Below are the code and all the weights of a small trained network. Each question names an input and a class and asks about switching units off, where a switched-off unit gives its printed mean instead of its output.

import numpy as np


def w(rows, s, z=0):
    codes = np.array(rows[::2]) - 128.0
    scale = np.full(codes.shape[1], s)
    scale[-1] = z or s
    return codes * scale


def f(y):
    return y / 2 * (1 + np.tanh(0.7978845608 * (y + 0.044715 * y**3)))


def log_softmax(a):
    a = a - a.max(-1, keepdims=True)
    return a - np.log(np.exp(a).sum(-1, keepdims=True))


def net(x, mask):
    res = np.array(x, float).reshape(1, 3) / 4 @ E
    y = f(res @ A[0][:, :-1].T + A[0][:, -1])
    res = res + np.where(mask, y, B[0][:, -1]) @ B[0][:, :-1]
    return log_softmax(res[-1] @ U[:, :-1].T + U[:, -1])


A, B = {}, {}
E = w([
[79,102,146,236,85],'x0',
[8,144,94,126,242],'x1',
[158,54,200,128,205],'x2',
],0.011)
A[0] = w([
[145,33,184,89,166,41],'n0',
[34,97,108,151,177,150],'n1',
[98,101,128,186,120,88],'n2',
[135,71,179,117,162,54],'n3',
[160,146,233,104,193,70],'n4',
[82,153,56,137,165,97],'n5',
[136,159,134,46,150,97],'n6',
[172,77,162,126,47,98],'n7',
[96,223,71,129,58,31],'n8',
[121,25,199,154,162,37],'n9',
[110,160,119,125,177,105],'n10',
[54,160,143,124,209,127],'n11',
[151,77,176,161,183,57],'n12',
[142,195,119,150,137,2],'n13',
[139,149,127,33,136,115],'n14',
[140,160,140,44,140,104],'n15',
[90,127,123,118,176,96],'n16',
[136,158,129,162,189,75],'n17',
[108,125,144,156,114,13],'n18',
[139,140,106,55,133,81],'n19',
[87,101,145,227,105,82],'n20',
[36,98,196,250,69,79],'n21',
[100,194,68,120,75,32],'n22',
[165,140,116,55,180,110],'n23',
[141,135,128,66,146,61],'n24',
[190,130,109,136,119,116],'n25',
[200,105,159,109,60,149],'n26',
[148,173,49,152,125,27],'n27',
[193,124,163,151,62,106],'n28',
],0.015,0.0043)
B[0] = w([
[186,189,193,202,137,197],'n0',
[116,61,222,23,92,233],'n1',
[80,100,77,143,164,171],'n2',
[171,183,153,172,74,176],'n3',
[185,203,125,167,96,189],'n4',
[146,128,186,29,103,197],'n5',
[123,54,104,197,136,183],'n6',
[89,85,182,22,62,216],'n7',
[234,235,199,202,112,215],'n8',
[202,219,138,166,149,210],'n9',
[97,103,158,77,99,170],'n10',
[94,105,188,34,92,232],'n11',
[196,230,146,183,112,189],'n12',
[184,137,142,145,129,132],'n13',
[49,62,47,236,180,191],'n14',
[126,58,34,174,191,183],'n15',
[115,112,147,63,61,179],'n16',
[124,134,150,101,118,154],'n17',
[109,127,101,140,164,135],'n18',
[110,86,76,187,182,173],'n19',
[53,83,15,213,214,205],'n20',
[65,73,28,213,178,250],'n21',
[225,254,176,179,146,195],'n22',
[100,96,60,158,159,195],'n23',
[101,120,55,140,171,161],'n24',
[84,126,141,73,114,167],'n25',
[51,90,157,25,104,231],'n26',
[205,168,127,133,120,161],'n27',
[86,91,183,43,122,218],'n28',
],0.0084,0.015)
U = w([
[108,91,186,33,117,102],'0',
[108,81,21,180,150,248],'1',
[189,251,163,162,128,2],'2',
],0.018,0.00093)

Each question gives the input, the list of numbers given to net, and the class t.
The units are the neurons (one row each of A and B). Each row of codes is followed by its name. A weight is (code - 128) times the scale printed after its matrix; where a second scale follows, it is the last column's (A, B and U).
mask holds one flag per neuron, in row order. A switched-off neuron (its flag False) gives its mean, the last column of its row in B, instead of its output. The means were averaged over made-up inputs and are rounded, as every weight is.
A unit's drop is (log p(t) with every unit on - log p(t) with that unit switched off) / (log p(t) with every unit on - log p(t) with every unit switched off).
most important unit: the unit with the biggest drop
k most important neurons: the k neurons with the biggest drops, biggest first
drop of u: that unit's drop, to one decimal
input [6,-6,7], class 2: most important unit -> n9
input [6,6,0], class 0: 2 most important neurons -> n1; n11
input [-6,3,7], class 2: 2 most important neurons -> n0; n4
input [5,-7,-7], class 0: 3 most important neurons -> n7; n28; n26
input [5,-4,2], class 1: 3 most important neurons -> n21; n1; n20
input [7,-1,-8], class 2: 3 most important neurons -> n8; n22; n14
input [8,-7,4], class 1: 2 most important neurons -> n21; n20
input [7,-2,-8], class 2: 2 most important neurons -> n8; n22
input [5,-5,6], class 2: 4 most important neurons -> n9; n12; n1; n0
input [5,1,6], class 2: 2 most important neurons -> n9; n12
input [1,-8,-7], class 0: 3 most important neurons -> n26; n7; n28
input [-6,-2,8], class 2: drop of n0 -> 0.2
input [5,-8,-7], class 0: drop of n26 -> 1.2
input [4,6,-5], class 0: most important unit -> n1
